Below is a small trained network, with its code and all its weights. Each question gives an input and a target symbol and asks what happens when units are switched off, that is, made to give their printed mean instead of their output.

import numpy as np


def w(rows, s, z=0):
    codes = np.array(rows[::2]) - 128.0
    scale = np.full(codes.shape[1], s)
    scale[-1] = z or s
    return codes * scale


def norm(h):
    return h / np.sqrt((h * h).mean(-1, keepdims=True) + 1e-5)


def f(y):
    return y / 2 * (1 + np.tanh(0.7978845608 * (y + 0.044715 * y**3)))


def softmax(a):
    e = np.exp(a - a.max(-1, keepdims=True))
    return e / e.sum(-1, keepdims=True)


def log_softmax(a):
    a = a - a.max(-1, keepdims=True)
    return a - np.log(np.exp(a).sum(-1, keepdims=True))


def net(x, mask):
    ids = ['ΔΣΩαβεζητφ'.index(c) for c in x.split()]
    T = len(ids)
    res = E[ids] + P[:T]
    u = 0
    for l in range(3):
        q, k, v = (norm(res) @ M[l].T for M in (Q, K, V))
        z = softmax(np.where(np.tri(T) > 0, q @ k.T / 2**0.5, -1e9)) @ v
        res = res + np.where(mask[u], z, O[l][:, -1]) @ O[l][:, :-1]
        u += 1
        y = f(norm(res) @ A[l][:, :-1].T + A[l][:, -1])
        res = res + np.where(mask[u : u + 4], y, B[l][:, -1]) @ B[l][:, :-1]
        u += 4
    return log_softmax(norm(res)[-1] @ U[:, :-1].T + U[:, -1])


Q, K, V, O, A, B = {}, {}, {}, {}, {}, {}
E = w([
[148,69,97,194,80,88,93,227,125,126,160],'Δ',
[154,57,34,104,164,137,101,151,165,59,233],'Σ',
[189,118,103,114,155,140,60,221,82,168,155],'Ω',
[181,186,120,121,150,60,90,136,172,140,113],'α',
[121,155,139,86,187,80,141,252,155,109,94],'β',
[210,227,135,136,143,132,230,138,80,53,187],'ε',
[151,39,177,119,128,96,118,118,130,139,55],'ζ',
[163,125,129,142,66,149,120,19,210,116,101],'η',
[102,169,211,146,64,169,34,195,45,104,106],'τ',
[57,152,178,174,166,99,150,148,193,119,91],'φ',
],0.014)
P = w([
[85,234,114,15,176,111,213,47,56,93,253],'0',
[198,134,154,171,122,80,116,193,141,120,146],'1',
[178,114,142,192,122,93,121,165,165,144,140],'2',
[177,107,140,182,117,97,122,158,177,152,125],'3',
[171,97,154,177,129,102,111,162,161,134,101],'4',
[175,96,153,175,113,114,112,165,173,132,103],'5',
[171,92,161,171,115,119,101,170,165,130,99],'6',
[161,94,164,168,120,125,97,161,177,127,92],'7',
[165,90,162,170,119,128,100,149,196,144,98],'8',
[175,98,163,147,133,128,79,166,173,107,89],'9',
[167,103,172,149,133,126,77,163,183,106,91],'10',
[171,107,187,137,139,126,59,161,166,95,77],'11',
[166,117,177,131,132,124,66,161,182,107,73],'12',
[170,133,187,134,139,132,56,161,180,92,65],'13',
],0.0062)
Q[0] = w([
[215,124,220,144,104,118,96,165,186,43,170],'L0H1',
[254,70,150,141,102,131,68,172,205,103,106],'L0H1',
],0.0052)
K[0] = w([
[114,222,142,51,146,179,213,68,54,149,245],'L0H1',
[146,158,119,59,92,59,197,46,3,33,165],'L0H1',
],0.0049)
V[0] = w([
[189,215,13,169,93,135,160,138,89,72,100],'L0H1',
[105,155,131,206,86,99,148,254,119,98,173],'L0H1',
],0.0051)
O[0] = w([
[160,82,174,110,85,120,56,101,174,131,128,254],'L0H1',
[88,55,248,87,160,203,109,166,202,35,86,190],'L0H1',
],0.012,0.0082)
A[0] = w([
[143,178,153,163,119,175,255,125,93,122,183,101],'L0N1',
[53,59,149,160,124,174,129,70,163,119,62,2],'L0N2',
[168,118,103,181,141,93,102,125,154,148,182,201],'L0N3',
[110,116,173,63,98,162,33,144,90,71,68,172],'L0N4',
],0.0067,0.0011)
B[0] = w([
[177,235,55,109,190,150,255,126,35,66,199,133],'L0N1',
[173,120,63,117,57,70,120,56,110,39,3,155],'L0N2',
[161,51,188,195,110,198,87,100,73,67,42,171],'L0N3',
[120,98,106,184,114,163,223,64,157,239,165,254],'L0N4',
],0.0068,0.0086)
Q[1] = w([
[135,94,139,186,81,53,58,163,125,122,102],'L1H1',
[254,84,215,210,93,143,66,155,194,114,92],'L1H1',
],0.0086)
K[1] = w([
[165,112,177,161,126,176,247,122,50,72,219],'L1H1',
[124,208,104,12,151,182,193,48,31,117,253],'L1H1',
],0.0055)
V[1] = w([
[148,103,88,42,193,11,134,66,208,2,76],'L1H1',
[158,243,110,191,92,96,179,68,114,152,83],'L1H1',
],0.0047)
O[1] = w([
[54,158,40,17,108,149,48,56,75,158,2,253],'L1H1',
[66,59,99,78,4,76,210,247,243,168,139,137],'L1H1',
],0.0079,0.0037)
A[1] = w([
[143,178,133,98,150,146,159,125,101,131,81,237],'L1N1',
[82,92,60,109,121,162,91,152,112,146,86,9],'L1N2',
[159,117,142,107,56,85,110,92,166,164,90,61],'L1N3',
[175,197,98,131,125,133,134,95,1,65,83,66],'L1N4',
],0.0095,0.0015)
B[1] = w([
[141,80,148,207,33,175,103,151,153,59,102,135],'L1N1',
[113,156,195,138,82,156,116,135,174,110,68,144],'L1N2',
[122,142,152,130,143,121,125,160,118,108,196,245],'L1N3',
[177,128,160,141,131,203,187,212,124,250,152,147],'L1N4',
],0.011,0.012)
Q[2] = w([
[155,137,82,227,191,55,170,114,97,170,129],'L2H1',
[145,52,11,238,162,55,152,144,43,130,135],'L2H1',
],0.012)
K[2] = w([
[189,135,155,164,142,64,87,107,145,190,124],'L2H1',
[131,57,131,229,150,54,72,109,163,255,38],'L2H1',
],0.01)
V[2] = w([
[92,106,92,42,80,109,30,56,145,161,202],'L2H1',
[89,123,184,78,136,137,68,196,255,96,84],'L2H1',
],0.0061)
O[2] = w([
[179,28,180,142,84,138,73,193,198,112,122,3],'L2H1',
[56,111,145,55,92,136,129,245,41,125,220,199],'L2H1',
],0.011,0.0046)
A[2] = w([
[183,138,105,255,177,138,99,77,140,133,88,4],'L2N1',
[142,112,12,119,78,94,185,151,186,182,164,95],'L2N2',
[150,117,156,94,71,189,83,165,144,68,111,34],'L2N3',
[123,76,134,132,182,158,103,170,165,229,121,101],'L2N4',
],0.0095,0.0034)
B[2] = w([
[106,177,128,55,127,69,86,239,76,154,136,208],'L2N1',
[91,21,183,53,192,168,117,93,118,134,116,147],'L2N2',
[137,161,67,169,179,125,126,178,200,127,143,253],'L2N3',
[194,166,6,119,104,89,103,111,108,140,50,184],'L2N4',
],0.011,0.0062)
U = w([
[104,106,99,108,204,125,204,163,181,186,83,127],'Δ',
[162,177,188,111,182,75,55,121,130,160,221,3],'Σ',
[221,133,193,172,113,211,234,160,177,139,161,122],'Ω',
[210,152,100,101,89,185,62,109,99,161,75,176],'α',
[151,131,96,143,1,109,121,225,175,91,161,129],'β',
[188,175,83,163,19,151,126,36,232,96,116,169],'ε',
[195,10,218,63,74,115,136,108,97,143,102,102],'ζ',
[19,179,103,143,103,121,158,130,153,86,76,173],'η',
[60,132,157,160,84,218,70,91,67,176,165,168],'τ',
[130,93,109,154,222,244,64,106,178,93,136,143],'φ',
],0.0068,0.0033)

Each question gives the input, a string of symbols that net reads in full, and the target symbol t.
The units are the heads (2 rows each of Q, K, V and O) and the neurons (one row each of A and B). Each row of codes is followed by its name. A weight is (code - 128) times the scale printed after its matrix; where a second scale follows, it is the last column's (O, A, B and U).
mask holds one flag per unit, layer by layer, with each layer's heads first. A switched-off unit (its flag False) gives its mean, the last column of its rows in O or B, instead of its output. The means were averaged over made-up inputs and are rounded, as every weight is.
A unit's drop is (log p(t) with every unit on - log p(t) with that unit switched off) / (log p(t) with every unit on - log p(t) with every unit switched off).
The circuit of an input: a set's keep is (log p(t) with only the set's units on - log p(t) with every unit switched off) / (log p(t) with every unit on - log p(t) with every unit switched off). Starting from the 12 units with the biggest drops (on a tie, the unit counted first), units are removed one at a time, each time the one whose removal leaves the highest keep (on an exact tie, the one counted first), for as long as the keep stays at least 0.8.
units of the circuit, in order: the units of the circuit, biggest drop first
most important unit: the unit with the biggest drop
k most important neurons: the k neurons with the biggest drops, biggest first
k most important neurons of layer l: the k neurons of layer l with the biggest drops, biggest first
input ε η Ω ε α, target ε: 3 most important neurons	[L0N1; L2N1; L0N2]
input Σ α ζ Δ α α Δ, target α: units of the circuit, in order	[L1H1; L1N4; L2N4]
input Δ ζ η, target φ: units of the circuit, in order	[L0H1; L1H1]
input ε α α α α ε Δ, target ε: units of the circuit, in order	[L2H1; L0N1]
input α η α α α Σ ζ, target β: most important neuron of layer 0	[L0N4]
input η ε Σ ζ α Δ β α α φ ζ Σ ε, target ζ: units of the circuit, in order	[L0H1; L1H1; L2N2; L2N3]
input Δ α β, target φ: units of the circuit, in order	[L0H1; L1H1]
input Δ α α α α ε Ω Δ α τ ε, target φ: units of the circuit, in order	[L0H1; L1H1]
input α α ε α ε, target β: units of the circuit, in order	[L1H1; L0H1]
input α α ε α α Σ ζ ε α φ, target β: 3 most important neurons	[L0N4; L1N4; L2N2]
input Δ ε α Σ η ε α α α Δ α, target φ: 2 most important neurons	[L2N1; L1N4]
input Δ ε α α α Δ ε Δ ζ, target φ: units of the circuit, in order	[L0H1; L2N3]
input α α φ, target β: units of the circuit, in order	[L1H1; L2H1; L0H1]
input Σ α ζ, target α: most important unit	L1H1
input Ω α α Δ, target Σ: units of the circuit, in order	[L1H1; L2N1]
input α β ε Ω Σ Ω Ω α Δ φ α β, target Δ: units of the circuit, in order	[L0N1; L2H1; L0N4]
input ε α α β ε Ω Σ τ ε β Σ α Σ, target ε: 2 most important neurons	[L0N2; L1N2]
input φ α α τ α α, target η: 2 most important neurons	[L0N4; L0N1]
input α Δ α ε α ζ α α Ω α Ω η α β, target Δ: 4 most important neurons	[L0N1; L0N3; L0N2; L1N4]
input β α α α α Σ α α η, target τ: 2 most important neurons	[L1N1; L1N4]
input α α α ε Ω, target α: most important unit	L0N1
input ε τ η α η ε ε α ζ, target ε: 4 most important neurons	[L0N2; L2N1; L0N1; L2N2]
